What each symbol does to the items:
J22 γ J877
J22 ω J853
J22 χ J241
J22 φ J729
J22 θ J858
J22 λ J284
J520 γ J983
J520 ω J659
J520 χ J198
J520 φ J943
J520 θ J734
J520 λ J352
J154 γ J336
J154 ω J247
J154 χ J711
J154 φ J611
J154 θ J887
J154 λ J530
J820 γ J318
J820 ω J992
J820 χ J568
J820 φ J354
J820 θ J939
J820 λ J896
J606 γ J269
J606 ω J711
J606 χ J997
J606 φ J36
J606 θ J611
J606 λ J789
J234 γ J243
J234 ω J732
J234 χ J12
J234 φ J759
J234 θ J942
J234 λ J385
J305 γ J201
J305 ω J896
J305 χ J237
J305 φ J662
J305 θ J318
J305 λ J19
J282 γ J943
J282 ω J595
J282 χ J368
J282 φ J297
J282 θ J730
J282 λ J198
J595 γ J520
J595 ω J353
J595 χ J730
J595 φ J282
J595 θ J16
J595 λ J734
J877 γ J887
J877 ω J36
J877 χ J321
J877 φ J409
J877 θ J284
J877 λ J247
J227 γ J250
J227 ω J33
J227 χ J562
J227 φ J583
J227 θ J15
J227 λ J85
J318 γ J19
J318 ω J152
J318 χ J305
J318 φ J237
J318 θ J896
J318 λ J900
J775 γ J241
J775 ω J109
J775 χ J754
J775 φ J229
J775 θ J946
J775 λ J22
J401 γ J583
J401 ω J274
J401 χ J866
J401 φ J559
J401 θ J390
J401 λ J562
J953 γ J26
J953 ω J668
J953 χ J578
J953 φ J109
J953 θ J913
J953 λ J182
J85 γ J820
J85 ω J855
J85 χ J250
J85 φ J732
J85 θ J955
J85 λ J939
J336 γ J579
J336 ω J604
J336 χ J883
J336 φ J789
J336 θ J530
J336 λ J584
J352 γ J33
J352 ω J461
J352 χ J983
J352 φ J274
J352 θ J854
J352 λ J759
J659 γ J854
J659 ω J866
J659 χ J734
J659 φ J520
J659 θ J559
J659 λ J461
J754 γ J729
J754 ω J946
J754 χ J229
J754 φ J681
J754 θ J775
J754 λ J241
J339 γ J401
J339 ω J198
J339 χ J785
J339 φ J475
J339 θ J943
J339 λ J390
J854 γ J759
J854 ω J407
J854 χ J352
J854 φ J983
J854 θ J461
J854 λ J12
J473 γ J730
J473 ω J584
J473 χ J642
J473 φ J990
J473 θ J579
J473 λ J595
J152 γ J929
J152 ω J760
J152 χ J896
J152 φ J318
J152 θ J851
J152 λ J466
J274 γ J227
J274 ω J352
J274 χ J390
J274 φ J401
J274 θ J983
J274 λ J15
J955 γ J939
J955 ω J934
J955 χ J85
J955 φ J250
J955 θ J855
J955 λ J992
J604 γ J133
J604 ω J825
J604 χ J530
J604 φ J336
J604 θ J490
J604 λ J890
J321 γ J154
J321 ω J284
J321 χ J409
J321 φ J937
J321 θ J877
J321 λ J887
J247 γ J604
J247 ω J102
J247 χ J887
J247 φ J154
J247 θ J214
J247 λ J490
J559 γ J461
J559 ω J401
J559 χ J659
J559 φ J734
J559 θ J866
J559 λ J407
J711 γ J883
J711 ω J887
J711 χ J611
J711 φ J606
J711 θ J154
J711 λ J336
J900 γ J946
J900 ω J466
J900 χ J19
J900 φ J201
J900 θ J929
J900 λ J109
J109 γ J858
J109 ω J953
J109 χ J946
J109 φ J775
J109 θ J578
J109 λ J853
J730 γ J198
J730 ω J16
J730 χ J282
J730 φ J368
J730 θ J595
J730 λ J520
J19 γ J775
J19 ω J929
J19 χ J201
J19 φ J746
J19 θ J900
J19 λ J946
J568 γ J305
J568 ω J939
J568 χ J354
J568 φ J385
J568 θ J820
J568 λ J318
J858 γ J284
J858 ω J26
J858 χ J22
J858 φ J241
J858 θ J853
J858 λ J36
J250 γ J568
J250 ω J955
J250 χ J732
J250 φ J942
J250 θ J85
J250 λ J820
J668 γ J937
J668 ω J241
J668 χ J913
J668 φ J953
J668 θ J729
J668 λ J409
J937 γ J611
J937 ω J321
J937 χ J182
J937 φ J26
J937 θ J409
J937 λ J711
J887 γ J530
J887 ω J214
J887 χ J154
J887 φ J711
J887 θ J247
J887 λ J604
J997 γ J102
J997 ω J611
J997 χ J36
J997 φ J284
J997 θ J606
J997 λ J269
J866 γ J407
J866 ω J390
J866 χ J559
J866 φ J659
J866 θ J401
J866 λ J583
J385 γ J662
J385 ω J568
J385 χ J243
J385 φ J934
J385 θ J354
J385 λ J237
J461 γ J12
J461 ω J583
J461 χ J854
J461 φ J352
J461 θ J407
J461 λ J234
J896 γ J900
J896 ω J851
J896 χ J318
J896 φ J305
J896 θ J152
J896 λ J929
J942 γ J385
J942 ω J250
J942 χ J234
J942 φ J12
J942 θ J732
J942 λ J354
J353 γ J659
J353 ω J785
J353 χ J16
J353 φ J595
J353 θ J475
J353 λ J559
J390 γ J562
J390 ω J983
J390 χ J401
J390 φ J866
J390 θ J274
J390 λ J227
J133 γ J353
J133 ω J297
J133 χ J584
J133 φ J579
J133 θ J890
J133 λ J475
J990 γ J368
J990 ω J473
J990 χ J825
J990 φ J490
J990 θ J642
J990 λ J282
J611 γ J789
J611 ω J154
J611 χ J606
J611 φ J997
J611 θ J711
J611 λ J883
J883 γ J473
J883 ω J530
J883 χ J789
J883 φ J269
J883 θ J336
J883 λ J579
J368 γ J339
J368 ω J730
J368 χ J297
J368 φ J890
J368 θ J282
J368 λ J943
J662 γ J931
J662 ω J305
J662 χ J428
J662 φ J861
J662 θ J237
J662 λ J746
J746 γ J229
J746 ω J19
J746 χ J931
J746 φ J760
J746 θ J201
J746 λ J754
J929 γ J109
J929 ω J830
J929 χ J900
J929 φ J19
J929 θ J466
J929 λ J578
J851 γ J466
J851 ω J931
J851 χ J152
J851 φ J896
J851 θ J760
J851 λ J830
J732 γ J354
J732 ω J85
J732 χ J942
J732 φ J234
J732 θ J250
J732 λ J568
J789 γ J642
J789 ω J336
J789 χ J269
J789 φ J102
J789 θ J883
J789 λ J473
J15 γ J85
J15 ω J759
J15 χ J227
J15 φ J562
J15 θ J33
J15 λ J955
J530 γ J584
J530 ω J490
J530 χ J336
J530 φ J883
J530 θ J604
J530 λ J133
J830 γ J953
J830 ω J229
J830 χ J466
J830 φ J929
J830 θ J681
J830 λ J913
J983 γ J15
J983 ω J854
J983 χ J274
J983 φ J390
J983 θ J352
J983 λ J33
J237 γ J746
J237 ω J318
J237 χ J662
J237 φ J428
J237 θ J305
J237 λ J201
J642 γ J282
J642 ω J579
J642 χ J990
J642 φ J825
J642 θ J473
J642 λ J730
J214 γ J490
J214 ω J269
J214 χ J247
J214 φ J887
J214 θ J102
J214 λ J825
J182 γ J606
J182 ω J409
J182 χ J26
J182 φ J853
J182 θ J937
J182 λ J611
J428 γ J760
J428 ω J237
J428 χ J861
J428 φ J992
J428 θ J662
J428 λ J931
J939 γ J896
J939 ω J861
J939 χ J820
J939 φ J568
J939 θ J992
J939 λ J152
J855 γ J992
J855 ω J243
J855 χ J955
J855 φ J85
J855 θ J934
J855 λ J861
J853 γ J36
J853 ω J182
J853 χ J858
J853 φ J22
J853 θ J26
J853 λ J997
J681 γ J913
J681 ω J754
J681 χ J830
J681 φ J466
J681 θ J229
J681 λ J668
J992 γ J152
J992 ω J428
J992 χ J939
J992 φ J820
J992 θ J861
J992 λ J851
J562 γ J732
J562 ω J15
J562 χ J583
J562 φ J407
J562 θ J227
J562 λ J250
J36 γ J214
J36 ω J606
J36 χ J284
J36 φ J877
J36 θ J997
J36 λ J102
J931 γ J681
J931 ω J201
J931 χ J760
J931 φ J851
J931 θ J746
J931 λ J229
J12 γ J934
J12 ω J942
J12 χ J759
J12 φ J33
J12 θ J234
J12 λ J243
J934 γ J861
J934 ω J385
J934 χ J855
J934 φ J955
J934 θ J243
J934 λ J428
J490 γ J890
J490 ω J990
J490 χ J604
J490 φ J530
J490 θ J825
J490 λ J297
J26 γ J997
J26 ω J937
J26 χ J853
J26 φ J858
J26 θ J182
J26 λ J606
J269 γ J990
J269 ω J883
J269 χ J102
J269 φ J214
J269 θ J789
J269 λ J642
J297 γ J785
J297 ω J282
J297 χ J890
J297 φ J133
J297 θ J368
J297 λ J339
J913 γ J182
J913 ω J729
J913 χ J953
J913 φ J578
J913 θ J668
J913 λ J937
J409 γ J711
J409 ω J877
J409 χ J937
J409 φ J182
J409 θ J321
J409 λ J154
J33 γ J955
J33 ω J12
J33 χ J15
J33 φ J227
J33 θ J759
J33 λ J855
J890 γ J475
J890 ω J368
J890 χ J133
J890 φ J584
J890 θ J297
J890 λ J785
J466 γ J578
J466 ω J681
J466 χ J929
J466 φ J900
J466 θ J830
J466 λ J953
J861 γ J851
J861 ω J662
J861 χ J992
J861 φ J939
J861 θ J428
J861 λ J760
J759 γ J855
J759 ω J234
J759 χ J33
J759 φ J15
J759 θ J12
J759 λ J934
J284 γ J247
J284 ω J997
J284 χ J877
J284 φ J321
J284 θ J36
J284 λ J214
J407 γ J234
J407 ω J562
J407 χ J461
J407 φ J854
J407 θ J583
J407 λ J942
J354 γ J237
J354 ω J820
J354 χ J385
J354 φ J243
J354 θ J568
J354 λ J305
J229 γ J668
J229 ω J775
J229 χ J681
J229 φ J830
J229 θ J754
J229 λ J729
J198 γ J274
J198 ω J734
J198 χ J943
J198 φ J339
J198 θ J520
J198 λ J983
J579 γ J595
J579 ω J133
J579 χ J473
J579 φ J642
J579 θ J584
J579 λ J16
J825 γ J297
J825 ω J642
J825 χ J490
J825 φ J604
J825 θ J990
J825 λ J368
J241 γ J321
J241 ω J858
J241 χ J729
J241 φ J668
J241 θ J22
J241 λ J877
J578 γ J853
J578 ω J913
J578 χ J109
J578 φ J946
J578 θ J953
J578 λ J26
J243 γ J428
J243 ω J354
J243 χ J934
J243 φ J855
J243 θ J385
J243 λ J662
J943 γ J390
J943 ω J520
J943 χ J339
J943 φ J785
J943 θ J198
J943 λ J274
J584 γ J16
J584 ω J890
J584 χ J579
J584 φ J473
J584 θ J133
J584 λ J353
J729 γ J409
J729 ω J22
J729 χ J668
J729 φ J913
J729 θ J241
J729 λ J321
J734 γ J352
J734 ω J559
J734 χ J520
J734 φ J198
J734 θ J659
J734 λ J854
J946 γ J22
J946 ω J578
J946 χ J775
J946 φ J754
J946 θ J109
J946 λ J858
J102 γ J825
J102 ω J789
J102 χ J214
J102 φ J247
J102 θ J269
J102 λ J990
J583 γ J942
J583 ω J227
J583 χ J407
J583 φ J461
J583 θ J562
J583 λ J732
J16 γ J734
J16 ω J475
J16 χ J595
J16 φ J730
J16 θ J353
J16 λ J659
J475 γ J559
J475 ω J339
J475 χ J353
J475 φ J16
J475 θ J785
J475 λ J866
J201 γ J754
J201 ω J900
J201 χ J746
J201 φ J931
J201 θ J19
J201 λ J775
J760 γ J830
J760 ω J746
J760 χ J851
J760 φ J152
J760 θ J931
J760 λ J681
J785 γ J866
J785 ω J943
J785 χ J475
J785 φ J353
J785 θ J339
J785 λ J401

The rows follow the links: the fewer symbols apart two items are, the more alike their rows tend to be.

Each row is also shifted at random along 3 hidden directions that mean nothing.

Some items, each with a row of numbers:
J890 -> [-750   92 -324 -173  -76   34   55 -132 -103  210  168   74 -195 -184  384 -178  -69  -60 -125 -231 -223  127  117 -179  398 -263  267  230  106  178  -99  132  -92 -298]
J562 -> [-1144  -211  -204   -18   178  -422  -174  -134   387  -236   112   -12   -84  -229   218   197   185   -83   -35   -91    14   354  -275  -363   141   -10   196  -198   196   158  -168  -262   -46   188]
J568 -> [-448  148  182 -209  205 -118  -60  267   36 -252  340  151  -69 -286   44 -477  126 -438    9 -318   25  130 -280 -356  -35 -396 -301 -318  -78 -195 -348  -16   51 -168]
J133 -> [ -85  106 -264 -156 -186   80   64 -174 -305  262  174  205 -223 -219  389 -347   14  -39 -136 -235 -170   10  202  -23  300 -370  376  253   35  280   62   63  -82 -296]
J729 -> [1388  357  138   -5 -326  345 -138   17 -502  196   17  315  -46   47  -11 -456  -35   26 -180  -92 -160 -477  126  167 -165 -316 -141   48  -94   -9   86  182  154 -297]
J606 -> [-500  202   86  219  -85  358  -21  -34  167  112  102   31   44 -202 -202 -406   -5   10  -31  -75  -52  148  133  326  177  -34 -167  228 -246 -141  124  376  197 -370]
J858 -> [ 903   87   63   66   14  358  196   60  128  148 -272 -302  158  440 -148  444 -447  195   -7  126 -220  -55  150   13  -91  420 -345  118  103 -372 -136  269   22 -165]
J385 -> [ 257   29  150 -332   22 -210  113  314 -577 -202  -53  146  -17  330   -7   53  -35 -164   69   91  191 -609 -149 -300 -331 -256 -159 -268   69  -48 -179 -174 -130  378]
J934 -> [ 229  -54   62 -298  157 -242  106  218 -206 -193   24  -19  -23  187  117  178 -108 -169   49  -17   61 -202 -186 -380 -200 -109 -131 -287  163  -72 -290 -216 -127  228]
J428 -> [-173   89  292  -99   69  -93   27  340 -315 -279    2  118   98  162 -244 -162   51 -194  115   87  264 -453 -193  -81 -301 -180 -330 -235 -113 -179 -113  -52   27  255]
J336 -> [ 117  -76 -244  225 -109  161  -65 -351  341  253  -83 -142  -24 -144   93  138   -5  249  -76   -5 -212  387  177  263  249  240  290  263   45  148  224   77   33 -212]
J754 -> [ 411   -7  -20  229  -74   19 -281 -155  257 -104 -331  -69  185  331 -104  531 -170  375 -176  201 -247 -138 -183 -148 -185  389 -242 -156  241 -163 -183   14  156  100]
J530 -> [-421   46 -249  178 -179  105 -206 -339  174  217  115  124 -121 -381  188 -273  123  135 -178 -170 -231  300  131  159  330 -106  338  268   -9  251  172  124   96 -343]
J877 -> [  14  152  126  134   -3  390  139   57  159  152  -42 -148  114   57 -253 -109 -215    9   39  -30  -86  101  160  231   85  169 -278  210 -151 -271   17  353  100 -324]
J214 -> [-141  198  -15  205 -411  243 -167 -182 -401  190   63  353  -64 -235  -97 -599  254  144 -124   11   71 -313  215  498   89 -288  225  292 -276  296  445  209  153 -158]
J12 -> [-722 -200 -215  -99  250 -399 -135  -58  453 -224   88  -79  -47 -127  266  315   47  -74  -55 -109 -106  397 -299 -524  103   54   75 -264  308   40 -333 -274  -78  115]
J642 -> [ 108   55 -259   48  -12  208 -177 -359  527  290  438   55 -245 -804  444 -580  174 -172 -179 -538 -403  952  172   41  521 -249  364  219  -30  197   44   74   82 -792]
J152 -> [1158   87  432   99  -66   47 -154  196 -220 -136   93  209   47 -106 -335 -470  315 -127   98   51  274 -207  -57  361 -431 -171 -169 -249 -310  -25  270 -143  125  123]
J247 -> [-410   38  -54  306  -24  251  -89 -207  450  176   27 -122   40 -258 -155 -128   40  120  -36  -48  -93  431  155  338  263  197   31  269 -151  -34  189  263  149 -333]
J473 -> [-797   52 -377  -77 -249  -20  -14 -209 -320  174 -128  128 -104  103  293  142  -92  226 -184   34 -165 -326   89 -122  256 -132  311  260  185  285   -7  124  -73   16]
J368 -> [-115  -72 -267 -209  144   91  332  -73  187  252   50 -262 -123  -43  325  209 -231  -67   40 -174 -178  420  218 -144  360   98  243  259  141   19 -112   75 -196 -262]
J19 -> [1168  -92  234  314  110   54 -285  -94  577 -104    3  -99  120 -178 -230   38  160   51    0   18  -64  463 -152  190 -253  309 -190 -271  -63 -167   87 -148  187  -83]
J579 -> [ 670 -120 -275  -53   -6  128  171 -275  160  335  -21 -205  -93  -42  314  271 -151  120  -32 -105 -242  390  271   36  270  166  363  260  149  149   87  -15 -146 -242]
J734 -> [ 255 -111   76 -157  164   33  301  114  -42  113  334  -61 -153 -408   83 -484  229 -398  260 -222  261  469  221  263  152 -222  287  125 -272  125  271 -115 -176 -142]
J229 -> [-517  129  -27  304  -39   -9 -537 -207  513 -176  -11  103   79 -196  -16   19   23  135 -278  -79 -341  187 -333 -227  -15   68 -287 -215  152 -151 -291   83  305 -221]
J887 -> [ 849 -146   44  352  209  412   96 -234  938  289   37 -468   84 -287 -168  117  -69   82  104  -96 -183 1083  308  501  229  588   22  265 -170 -196  247  172   73 -524]
J461 -> [-130 -275 -114  -59   38 -389   -9  -55  -86 -109  -42   18  -53    9   71  200  261   24   97  141  257  -42  -57    8  -72    9  335 -114   50  305  190 -353 -142  436]
J668 -> [ 279  304   34   97 -119  290 -256  -64  152   62   84  137    4 -132   55 -308 -125  -12 -253 -212 -357   63  -55 -130   66 -157 -287  -10   46 -196 -255  245  215 -501]
J390 -> [-463 -150   26  -86   73 -220   55   28  -47  -53  234   97 -117 -346   59 -341  352 -242  156 -101  294  224   16  145   72 -238  324  -14 -197  267  230 -221 -115  135]
J943 -> [ 289  -79   29 -253  103   58  425  179 -263  181  203  -93 -135 -141  100 -269   46 -277  262 -117  244  146  288  223  131 -174  270  199 -208  118  236  -53 -235  -40]
J861 -> [  47  128  339 -117   88  -56  -35  312 -180 -211  219  171    9 -125 -162 -475  136 -342   91 -116  199 -154 -169  -61 -233 -321 -320 -266 -191 -161 -121  -27   63   27]
J354 -> [ -77 -193   94 -175  504 -172  201  227  595 -248    9 -417  102  130   -8  509 -247 -246  154  -68  -34  478 -221 -484  -54  334 -386 -296  186 -448 -484 -116 -110   69]
J274 -> [ 737 -158  125  -88   -7 -149   66   13 -215   69  320  183 -227 -473   73 -611  491 -272  181 -167  319  250  149  395  -37 -379  479   -9 -300  390  483 -326 -111   51]
J475 -> [  81   57  -36 -313    6   92  359  126 -427  220  276   72 -203 -181  188 -478   53 -322  157 -218  141   15  274  101  218 -398  275  229 -186  176  158   50 -192 -185]
J584 -> [ 537 -163 -341 -103  -39   43  286 -176  -40  303 -273 -246  -38  328  248  611 -294  247   12  113 -148   23  265  -31  173  319  332  289  254  129   50  -29 -236   42]
J730 -> [-425  -18 -223 -241   92   65  320    4  -66  207  120 -128 -135  -73  288   16 -175 -150   32 -186  -98  224  190 -156  355  -70  216  246   69   44  -84   96 -192 -218]
J318 -> [  35   65  340   94  133  -16 -139  206  180 -243  170   70   71 -221 -273 -411  196 -230   81 -109  168  128 -201   61 -212 -113 -326 -273 -226 -201  -40  -23  154  -37]
J604 -> [ 692   59 -164   71 -402  160 -114 -294 -463  320   15  312 -160 -153  158 -345  196  175 -159   16  -55 -235  278  385  112 -281  492  279  -66  433  430  -12   10 -133]

The symbols that take the first to the second take the third to the fourth, perhaps in another order. What is the fourth?
Answers are names.
A [ 500 -188  -16 -253  223 -267  143  147    4 -155 -106 -174   11  284  144  517 -158  -77   69   55   25  -19 -145 -423 -199  146  -65 -263  246  -92 -285 -287 -185  295]
B [  36   42  268 -140  285  -48   17  275  199 -214  272  -14   -7 -238  -50 -335   60 -410  104 -256   53  305 -210 -201  -91 -188 -325 -296 -129 -284 -260  -48   50 -159]
C [ -11  -17 -183 -269   52   73  424   72 -213  236   75 -132 -141   78  228   44 -183 -133  110  -90    0  104  255  -52  266  -64  252  269   35   77   19   38 -242 -107]
D J520

A [ 389  -93   39 -228  297 -187   42  112  284 -136  188  -93  -89 -160  221   48  -27 -323   42 -243  -77  422 -182 -420  -23  -56 -113 -294  117 -153 -338 -229  -76  -65]
B [ -53  156   62  285  -68   50 -583 -191  497 -137  142  203   38 -371   -1 -274  170   62 -285 -210 -305  289 -301 -114  -27  -69 -221 -224   39  -95 -163   16  328 -313]
C [-444  218   77  262 -141  345 -121  -96  190  163  207  111  -27 -430 -157 -647  119  -54  -51 -178  -51  271  151  416  235 -154  -45  242 -315  -28  215  319  215 -498]
D J353

A [ 666   35  100 -305   36 -195  -15  192 -368 -102  227  253 -147 -112  219 -336  143 -315    8 -184   81 -140 -151 -260 -177 -452   14 -281   20   79 -134 -251  -82   44]
B [ 468  -35  315  -25  156  -45  118  288  -67 -218  -64  -90  129  247 -315   98  -28 -119  180  127  254 -202 -130   -7 -345  105 -342 -226 -109 -259  -62  -87  -19  278]
C [ 880  -91  320 -119  332  -25  177  301  178 -143   82 -203  101   70 -167   47  -53 -273  217  -46  145  219  -87  -60 -244  141 -317 -269  -85 -313 -124 -130  -35   61]
D J931

A [1259   57  111  195 -248   31 -342 -118 -195  -61 -239  190  106  235 -152  127   60  300 -172  233  -59 -442  -87  164 -384   83  -94 -168   46   50  132 -122  182  184]
B [-894  212   29  265 -187  -69 -657 -160  193 -261   56  366   49 -244  -51 -298  211  106 -329  -73 -216 -142 -379 -193  -81 -204 -260 -235   58  -27 -202   84  360 -105]
C [-465  327   65   53  -71  334  -13   88  -38   67   33   48   68   17 -114 -267 -217  -30 -104 -115 -162 -140   23  -40  102  -85 -360  136  -54 -271 -174  416  180 -360]
D J26

A [ 674   32  287 -201  176  -47  115  288  -63 -150  213   27  -16  -76  -65 -272   49 -377  137 -140  118   75 -105 -145 -229 -169 -229 -262 -101 -192 -130 -122  -21  -43]
B [ 706 -170   84 -299  172 -259  293  292 -335 -167 -287 -222   82  650  -22  706 -266   26  151  295  165 -466 -108 -314 -370  215 -183 -221  215 -141 -226 -251 -244  553]
C [ 107 -174 -316 -145  172   80  349 -108  280  250  -83 -415  -51  103  284  541 -348   53   48  -67 -183  461  233 -181  332  337  206  265  215  -23 -114   47 -220 -168]
D J579

A [ 255  -27 -114 -290   55   87  410   85 -243  268  154  -91 -163  -41  235 -114  -95 -204  135 -166   58  123  302   34  231 -161  263  265  -55   86   82   39 -227 -152]
B [-402 -223   13 -102  174 -189  245   87   42   -4  104  -99  -63 -135  -14  -25  177 -168  244  -14  324  240   85  119   92  -17  259   40 -144  143  199 -174 -167  206]
C [-205 -191  -93  -75    5 -358 -135 -105  -38 -111  107  151 -121 -194  175  -40  309  -72    6  -17  165   67 -111  -85  -25 -168  341 -166   53  322  103 -377  -63  253]
D J85

A [1286 -213  361  165  337   66   76  159  614 -123  -49 -379  184   16 -349  227   29  -76  235   72  132  542  -63  202 -322  483 -325 -256 -133 -370   27 -157   34   26]
B [ 526 -221  269  -41  272 -122  289  314   89 -226 -367 -406  272  637 -365  758 -264   74  260  395  263 -219 -114  -44 -427  565 -395 -239   63 -374 -102 -108 -125  530]
C [ 508  172   -1  156 -127  153 -329 -133  119  -30 -106   89   61   70   14   82 -111  185 -241    0 -306  -78 -128 -108 -112   66 -220 -105  170 -128 -177   89  186 -173]
D J229

A [ 640  -74 -286  -66 -185   85  125 -227 -226  320 -118  -29 -100  123  268  213 -111  228  -73   71 -122  -86  289  106  163   23  419  287  133  260  202  -16 -162  -40]
B [-207    4 -212 -329  -71   12  364   75 -503  216  -77  -40 -114  249  235  138 -217  -17   67   24   49 -302  238  -95  196 -103  254  284   81  152   27   68 -245   74]
C [ 315 -255   64  -70  198 -123  224   26  156   35  202 -115 -107 -305   47 -159  266 -247  272 -100  300  505  134  265   44  -14  343   48 -200  162  306 -246 -156   51]
D J583

A [-401 -261 -102   -8  216 -299 -105 -115  390 -102  197  -34 -102 -382  136  -18  295 -137   73 -131   87  559 -113  -67  116   -2  305 -138   21  192   68 -327  -52   89]
B [-913 -147  -86  -45   38 -378 -140  -62   -1 -159  161  131 -105 -278  119 -124  326 -121   37  -40  206   97 -136  -77   83 -193  292 -106  -11  296   89 -236  -55  263]
C [ 399  299   68   12 -167  326  -43   61 -230   96  -63   96   52  173  -73 -155 -226   61 -142  -41 -216 -326   68  -19  -42  -81 -287   81    5 -206 -132  309  129 -277]
D J241

A [ 489 -152 -306   89 -114   71   94 -315   58  285 -246 -172  -14  206  186  503 -167  336  -66  140 -156   62  242  134  162  319  376  261  192  190  177   -7 -106   19]
B [  -3 -157  -81 -237  228   29  532  129  -12  186   53 -305  -55   45  120  147 -168 -184  249  -57  128  294  265   48  224   87  189  219  -29  -12   47   -2 -285  -19]
C [-455 -314  -61 -124  219 -207  432  144  -33  -36 -161 -327   57  295  -71  519  -65   -2  311  268  343   22  127   66   25  314  200  116  -23   47  138 -150 -273  474]
D J12

A [ 727   -6  222 -235  214  -76  121  296  -46 -135  134  -47  -37    4   27  -94    3 -339  122 -140   99   88 -128 -231 -191 -118 -181 -271  -27 -177 -199 -169  -83   19]
B [ 784  -95  365   24  138  -20  107  262  -63 -192 -128 -118  159  311 -355  143   -9  -35  221  231  297 -205  -90  155 -418  205 -313 -215 -147 -213   59 -127  -20  321]
C [ 268 -212  -98  -96   19 -352  -84  -87  -95 -109   42   94  -99 -104  178  100  254  -17   22   22  127   25  -94  -89 -114 -103  363 -177   81  291  119 -400 -122  304]
D J85

A [ 669  -23  108 -287  148 -179   67  210 -196 -129  130   57  -63   15  136  -39   12 -261   59 -120   69  -59 -120 -301 -202 -225  -83 -264   74  -52 -183 -228 -103   89]
B [ 770 -119  343  103  200   -7   61  215  208 -187  -87 -217  162  157 -365  148    5  -68  200  147  220   79 -106  131 -362  284 -331 -217 -134 -265   21 -113   30  216]
C [-289 -267 -163  -68  237 -360 -129 -143  478 -153   99 -134  -70 -219  239  280  127  -70   15 -113  -41  515 -198 -306   57  114  210 -234  207   95 -159 -349  -81  125]
D J385

A [ 406    4   22  271  -11   43 -383 -183  495 -118 -154  -44  137   37  -87  280  -55  258 -211   50 -271  162 -199 -109 -139  312 -257 -178  163 -144 -180  -24  222  -96]
B [ 507  226  180   86 -114  424  108   79 -129  180   -2    1   50   45 -206 -316 -138  -34   24  -20  -48  -87  212  317   20   13 -195  221 -207 -201  114  335   89 -325]
C [-686 -291 -213  -98  232 -435 -104  -94  400 -214  -36 -144  -17  -21  210  520   35   25  -11   18  -42  327 -258 -432   34  204  132 -241  302   73 -245 -316 -120  281]
D J861

A [ 439   66  202 -269  154  -93   10  251 -113 -164  294  156 -110 -196  117 -429  106 -417   46 -270   51   91 -149 -254 -118 -374 -140 -301  -54 -123 -218 -130  -11 -101]
B [-635  133  261 -152  141 -104  -44  309  -49 -292  208  119   11  -92 -132 -353   60 -350   57 -141  117  -98 -265 -266 -131 -288 -394 -283 -117 -237 -285    7   54   30]
C [-450  127 -103  178   27   87 -305 -155  515 -121 -160  -87  134  122   11  355 -284  199 -273  -29 -436  135 -221 -373   61  261 -371 -110  300 -310 -430  210  216 -224]
D J241

A [  27  238   51  183 -364  -44 -516  -99 -372 -160 -129  460   54   67 -115 -191  148  251 -295  138  -86 -668 -231   -4 -282 -236 -154 -200   46  122   17  -17  276  135]
B [ 226  214  152   89 -121  393  122  103 -145  157  -92  -27   96  171 -237 -156 -185   39    5   62  -23 -218  179  242   12   65 -253  209 -163 -225   68  356   83 -205]
C [-548  283   18    7 -163  238   57  121 -332   29 -266   21  146  471 -178  157 -374  198  -86  182 -101 -642   32  -73  -25   75 -380  144   47 -254 -183  395   97   10]
D J883

A [-297  141  270 -180  153  -97  -19  298  -93 -242  279  156  -27 -170  -54 -466  105 -380   56 -206  110  -55 -227 -238 -153 -338 -317 -281 -130 -168 -241  -33   43  -46]
B [ 245   42  318  178   38  -29 -231  121  146 -234   31   67  109  -91 -350 -207  214  -67   53   43  151   -3 -187  152 -313   10 -277 -270 -181 -140   34  -42  170   86]
C [-501  103   51  182  -20  288  184   52   72   92 -256 -235  187  352 -310  289 -302  233   52  208    2 -168  134  198   40  364 -279  242  -55 -268   18  360   53  -27]
D J269

A [-356  -12  -72 -277  119   54  381  128 -182  174  205  -67 -163 -136  195 -250  -53 -274  141 -202   88  160  209   -8  278 -217  186  221  -76   53   33   90 -195 -171]
B [-187 -124   64  -88   47 -160  113   58 -164    2  295  140 -159 -401   50 -493  384 -278  178 -121  340  180   95  234   76 -341  352   20 -255  272  323 -201  -95   69]
C [ 655  102   14   68   25  299   54    2  245  130 -225 -257  147  336  -78  412 -435  158  -84   53 -307   25   62  -86  -38  374 -354   79  132 -368 -236  237   67 -217]
D J284

A [-639 -222  -63  -46   90 -319   25   -6   -8  -95   80   17  -64 -153   51   17  280  -86  146   39  270   96  -34   33   18  -73  314  -51  -37  262  157 -259 -119  305]
B [-496 -149   14  -76   67 -227   60   24  -61  -54  221   80 -125 -332   49 -310  358 -215  173  -73  290  207   23  160   56 -218  312  -17 -169  261  248 -219 -100  158]
C [-415 -175  -93 -249  189  -38  531  170 -132  115  -39 -284  -35  219   35  290 -193  -95  246   72  200   40  220  -14  163  138  163  215   -8  -22   39   10 -301  190]
D J475

